Here is a tiny trained network, its code and every weight. The questions are about switching its units off for an input and a class, where a switched-off unit gives its printed mean instead of its output.

import numpy as np


def w(rows, s, z=0):
    codes = np.array(rows[::2]) - 128.0
    scale = np.full(codes.shape[1], s)
    scale[-1] = z or s
    return codes * scale


def f(y):
    return y / 2 * (1 + np.tanh(0.7978845608 * (y + 0.044715 * y**3)))


def log_softmax(a):
    a = a - a.max(-1, keepdims=True)
    return a - np.log(np.exp(a).sum(-1, keepdims=True))


def net(x, mask):
    res = np.array(x, float).reshape(1, 8) / 4 @ E
    y = f(res @ A[0][:, :-1].T + A[0][:, -1])
    res = res + np.where(mask, y, B[0][:, -1]) @ B[0][:, :-1]
    return log_softmax(res[-1] @ U[:, :-1].T + U[:, -1])


A, B = {}, {}
E = w([
[136,183,205,115],'x0',
[167,161,189,45],'x1',
[190,175,85,142],'x2',
[147,161,122,79],'x3',
[182,2,157,80],'x4',
[81,145,114,195],'x5',
[128,93,19,86],'x6',
[184,51,160,169],'x7',
],0.0061)
A[0] = w([
[191,189,35,44,209],'neuron 1',
[131,127,147,154,108],'neuron 2',
[41,142,183,94,172],'neuron 3',
[131,142,117,162,79],'neuron 4',
[84,205,124,139,141],'neuron 5',
[11,239,130,121,182],'neuron 6',
[160,209,197,164,179],'neuron 7',
[121,168,112,138,134],'neuron 8',
[188,81,240,164,196],'neuron 9',
[181,154,179,150,158],'neuron 10',
[70,174,175,189,124],'neuron 11',
[208,135,20,19,226],'neuron 12',
[80,38,74,217,201],'neuron 13',
[151,149,84,41,142],'neuron 14',
[245,209,185,210,227],'neuron 15',
[4,255,92,108,199],'neuron 16',
[107,103,150,122,142],'neuron 17',
[48,9,107,156,198],'neuron 18',
[51,25,38,197,139],'neuron 19',
[139,141,149,136,93],'neuron 20',
[147,99,35,171,132],'neuron 21',
[99,128,181,113,127],'neuron 22',
[83,103,113,156,167],'neuron 23',
[78,133,107,162,147],'neuron 24',
[178,142,182,123,195],'neuron 25',
[98,100,120,109,171],'neuron 26',
[102,12,234,23,121],'neuron 27',
[193,85,172,157,249],'neuron 28',
[75,181,154,120,120],'neuron 29',
[145,57,189,83,120],'neuron 30',
],0.0087,0.0019)
B[0] = w([
[76,46,189,151,204],'neuron 1',
[121,135,114,131,131],'neuron 2',
[151,166,150,143,174],'neuron 3',
[128,128,126,140,129],'neuron 4',
[137,168,153,161,179],'neuron 5',
[170,186,177,191,236],'neuron 6',
[75,182,85,162,191],'neuron 7',
[127,142,141,142,143],'neuron 8',
[79,175,83,79,216],'neuron 9',
[87,146,94,126,158],'neuron 10',
[101,152,128,167,183],'neuron 11',
[91,3,191,127,218],'neuron 12',
[194,95,56,159,218],'neuron 13',
[109,76,172,132,167],'neuron 14',
[43,138,51,162,201],'neuron 15',
[162,174,208,190,254],'neuron 16',
[138,140,124,115,138],'neuron 17',
[203,115,78,121,210],'neuron 18',
[185,71,65,184,228],'neuron 19',
[115,137,120,132,128],'neuron 20',
[146,76,124,155,174],'neuron 21',
[124,156,136,127,149],'neuron 22',
[152,123,108,142,155],'neuron 23',
[143,135,119,152,158],'neuron 24',
[91,147,109,112,168],'neuron 25',
[148,119,131,128,142],'neuron 26',
[192,180,175,37,240],'neuron 27',
[129,140,72,75,184],'neuron 28',
[133,161,145,161,162],'neuron 29',
[152,166,144,68,186],'neuron 30',
],0.025,0.0067)
U = w([
[93,52,168,89,184],'0',
[212,85,44,120,177],'1',
[132,198,163,201,79],'2',
[161,135,122,1,1],'3',
[34,154,63,102,142],'4',
],0.0088,0.00093)

Each question gives the input, the list of numbers given to net, and the class t.
The units are the neurons (one row each of A and B). Each row of codes is followed by its name. A weight is (code - 128) times the scale printed after its matrix; where a second scale follows, it is the last column's (A, B and U).
mask holds one flag per neuron, in row order. A switched-off neuron (its flag False) gives its mean, the last column of its row in B, instead of its output. The means were averaged over made-up inputs and are rounded, as every weight is.
A unit's drop is (log p(t) with every unit on - log p(t) with that unit switched off) / (log p(t) with every unit on - log p(t) with every unit switched off).
The circuit of an input: a set's keep is (log p(t) with only the set's units on - log p(t) with every unit switched off) / (log p(t) with every unit on - log p(t) with every unit switched off). Starting from the 12 units with the biggest drops (on a tie, the unit counted first), units are removed one at a time, each time the one whose removal leaves the highest keep (on an exact tie, the one counted first), for as long as the keep stays at least 0.8.
units of the circuit, in order: the units of the circuit, biggest drop first
top k neurons: the k neurons with the biggest drops, biggest first
drop when u is switched off: that unit's drop, to one decimal
input [-3,-7,8,7,-8,-5,2,4], class 0: top 2 neurons : neuron 12; neuron 1
input [2,7,0,-4,3,1,-6,7], class 4: units of the circuit, in order : neuron 9
input [-8,2,6,-8,-7,1,-5,6], class 4: units of the circuit, in order : neuron 15; neuron 16
input [8,7,-8,-1,1,0,-2,-3], class 3: top 4 neurons : neuron 27; neuron 30; neuron 9; neuron 16
input [-4,6,5,7,-6,-5,-3,0], class 0: top 2 neurons : neuron 12; neuron 1
input [7,6,0,1,-4,-2,5,3], class 0: top 2 neurons : neuron 1; neuron 12
input [-8,-2,8,8,-3,3,7,3], class 0: top 2 neurons : neuron 12; neuron 1
input [-4,5,3,-6,4,7,-2,-5], class 1: top 2 neurons : neuron 16; neuron 6
input [5,7,-6,7,1,-6,-6,-4], class 3: top 2 neurons : neuron 27; neuron 30
input [7,-4,6,5,7,-5,1,1], class 0: top 3 neurons : neuron 12; neuron 1; neuron 18
input [-4,2,-4,0,6,-6,6,-5], class 0: drop when neuron 12 is switched off : 0.8
input [8,1,-4,-3,5,-5,4,-5], class 3: drop when neuron 20 is switched off : 0.0
input [7,5,1,-5,-2,-5,-6,-2], class 4: drop when neuron 9 is switched off : 0.1
input [-5,-7,5,8,5,-8,6,0], class 0: units of the circuit, in order : neuron 12
